Here is a tiny trained network, its code and every weight. The questions are about switching its units off for an input and a class, where a switched-off unit gives its printed mean instead of its output.

import numpy as np


def w(rows, s, z=0):
    codes = np.array(rows[::2]) - 128.0
    scale = np.full(codes.shape[1], s)
    scale[-1] = z or s
    return codes * scale


def norm(h):
    return h / np.sqrt((h * h).mean(-1, keepdims=True) + 1e-5)


def f(y):
    return y / 2 * (1 + np.tanh(0.7978845608 * (y + 0.044715 * y**3)))


def log_softmax(a):
    a = a - a.max(-1, keepdims=True)
    return a - np.log(np.exp(a).sum(-1, keepdims=True))


def net(x, mask):
    res = np.array(x, float).reshape(1, 6) / 4 @ E
    u = 0
    for l in range(4):
        y = f(norm(res) @ A[l][:, :-1].T + A[l][:, -1])
        res = res + np.where(mask[u : u + 3], y, B[l][:, -1]) @ B[l][:, :-1]
        u += 3
    return log_softmax(norm(res)[-1] @ U[:, :-1].T + U[:, -1])


A, B = {}, {}
E = w([
[126,112,129,115,142,162,132,126,121,106,170,130],'x0',
[106,125,138,150,187,119,131,123,85,108,141,142],'x1',
[62,94,203,79,136,150,150,203,200,229,192,202],'x2',
[165,184,173,231,56,139,51,130,2,180,211,197],'x3',
[230,72,125,202,104,112,205,177,133,249,224,193],'x4',
[127,114,104,149,125,138,110,138,152,107,151,155],'x5',
],0.0079)
A[0] = w([
[88,160,209,142,143,170,33,160,144,181,124,132,2],'0.n1',
[28,134,138,113,121,105,146,95,151,171,150,154,142],'0.n2',
[245,2,135,129,159,71,145,129,174,108,92,78,206],'0.n3',
],0.0067,0.0044)
B[0] = w([
[178,133,180,201,147,176,123,31,125,82,132,22,156],'0.n1',
[225,156,55,80,176,174,60,240,254,189,116,85,182],'0.n2',
[131,76,159,204,227,119,158,85,135,97,109,113,253],'0.n3',
],0.0093,0.0055)
A[1] = w([
[123,98,113,163,32,101,109,103,45,89,127,137,40],'1.n1',
[126,235,236,98,95,175,22,115,158,76,157,113,123],'1.n2',
[123,228,68,77,67,176,88,76,82,2,81,129,3],'1.n3',
],0.0074,0.0022)
B[1] = w([
[128,143,247,56,74,85,179,81,164,188,193,149,193],'1.n1',
[118,96,128,228,172,179,109,83,88,55,57,113,244],'1.n2',
[83,81,163,99,143,67,139,120,144,162,131,217,254],'1.n3',
],0.012,0.0068)
A[2] = w([
[2,171,30,110,144,84,170,167,148,32,84,110,159],'2.n1',
[39,177,62,91,160,183,132,230,202,32,53,96,11],'2.n2',
[11,188,202,92,61,65,62,46,49,91,155,162,2],'2.n3',
],0.0051,0.0048)
B[2] = w([
[205,139,114,23,101,108,190,153,44,144,191,250,254],'2.n1',
[160,94,193,99,159,73,91,175,81,217,48,168,229],'2.n2',
[56,84,155,92,149,100,183,166,155,83,85,187,245],'2.n3',
],0.011,0.0035)
A[3] = w([
[179,104,99,112,66,38,251,73,87,81,157,186,125],'3.n1',
[70,111,74,1,158,114,63,157,147,48,36,117,9],'3.n2',
[159,105,190,147,94,178,100,185,85,150,129,159,138],'3.n3',
],0.0081,0.0014)
B[3] = w([
[47,160,27,76,73,145,46,76,144,108,168,35,255],'3.n1',
[239,245,95,214,13,187,99,172,69,162,240,106,223],'3.n2',
[169,183,97,114,148,135,140,198,94,100,49,119,172],'3.n3',
],0.012,0.0082)
U = w([
[129,204,11,95,52,128,66,75,74,144,197,92,132],'0',
[134,108,56,220,203,203,93,47,146,54,62,62,254],'1',
[225,214,123,166,116,180,95,244,91,211,107,185,134],'2',
[130,47,99,102,210,81,207,224,206,199,113,161,55],'3',
[66,130,185,103,113,63,128,77,92,58,86,205,22],'4',
],0.011,0.0049)

Each question gives the input, the list of numbers given to net, and the class t.
The units are the neurons (one row each of A and B). Each row of codes is followed by its name. A weight is (code - 128) times the scale printed after its matrix; where a second scale follows, it is the last column's (A, B and U).
mask holds one flag per neuron, layer by layer. A switched-off neuron (its flag False) gives its mean, the last column of its row in B, instead of its output. The means were averaged over made-up inputs and are rounded, as every weight is.
A unit's drop is (log p(t) with every unit on - log p(t) with that unit switched off) / (log p(t) with every unit on - log p(t) with every unit switched off).
The circuit of an input: a set's keep is (log p(t) with only the set's units on - log p(t) with every unit switched off) / (log p(t) with every unit on - log p(t) with every unit switched off). Starting from all 12 units, units are removed one at a time, each time the one whose removal leaves the highest keep (on an exact tie, the one counted first), for as long as the keep stays at least 0.8.
circuit, biggest first: the units of the circuit, biggest drop first
top k neurons: the k neurons with the biggest drops, biggest first
k most important neurons of layer l: the k neurons of layer l with the biggest drops, biggest first
drop when u is switched off: that unit's drop, to one decimal
input [-8,-5,3,8,-4,6], class 1: circuit, biggest first	1.n2
input [4,-6,1,1,1,8], class 2: top 4 neurons	3.n1; 2.n1; 1.n2; 2.n3
input [3,-4,1,-7,-1,-1], class 2: top 4 neurons	3.n2; 2.n2; 1.n3; 1.n1
input [7,-5,2,6,-7,7], class 1: top 2 neurons	1.n2; 0.n1
input [-8,5,-1,1,-8,2], class 4: top 3 neurons	1.n3; 0.n3; 1.n2
input [-7,1,-2,0,2,1], class 1: top 3 neurons	0.n3; 2.n1; 3.n2
input [1,2,0,-5,-8,1], class 0: top 3 neurons	2.n1; 3.n2; 1.n3
input [4,0,-1,-4,8,-8], class 1: 2 most important neurons of layer 0	0.n3; 0.n2
input [7,2,0,1,0,1], class 4: top 2 neurons	0.n2; 0.n3
input [-4,7,-6,4,-7,8], class 4: top 2 neurons	1.n3; 1.n1
input [-1,-2,4,1,-6,-1], class 1: top 2 neurons	1.n2; 0.n1
input [-8,-3,0,3,5,5], class 0: top 2 neurons	0.n2; 3.n1
input [1,-3,1,-3,-5,-8], class 2: top 2 neurons	2.n2; 1.n1
input [2,1,-2,-7,-3,-2], class 0: circuit, biggest first	2.n1
input [-8,7,3,7,-8,1], class 1: top 2 neurons	1.n2; 0.n1
input [-8,4,5,-5,-1,-8], class 2: drop when 3.n2 is switched off	0.2
input [2,6,-6,-6,-1,3], class 0: drop when 2.n1 is switched off	0.2
input [3,-4,-1,7,-2,5], class 4: drop when 1.n1 is switched off	0.2
input [1,2,-6,-7,0,-3], class 0: drop when 3.n1 is switched off	0.2
input [1,2,-2,-5,-2,7], class 0: circuit, biggest first	2.n1
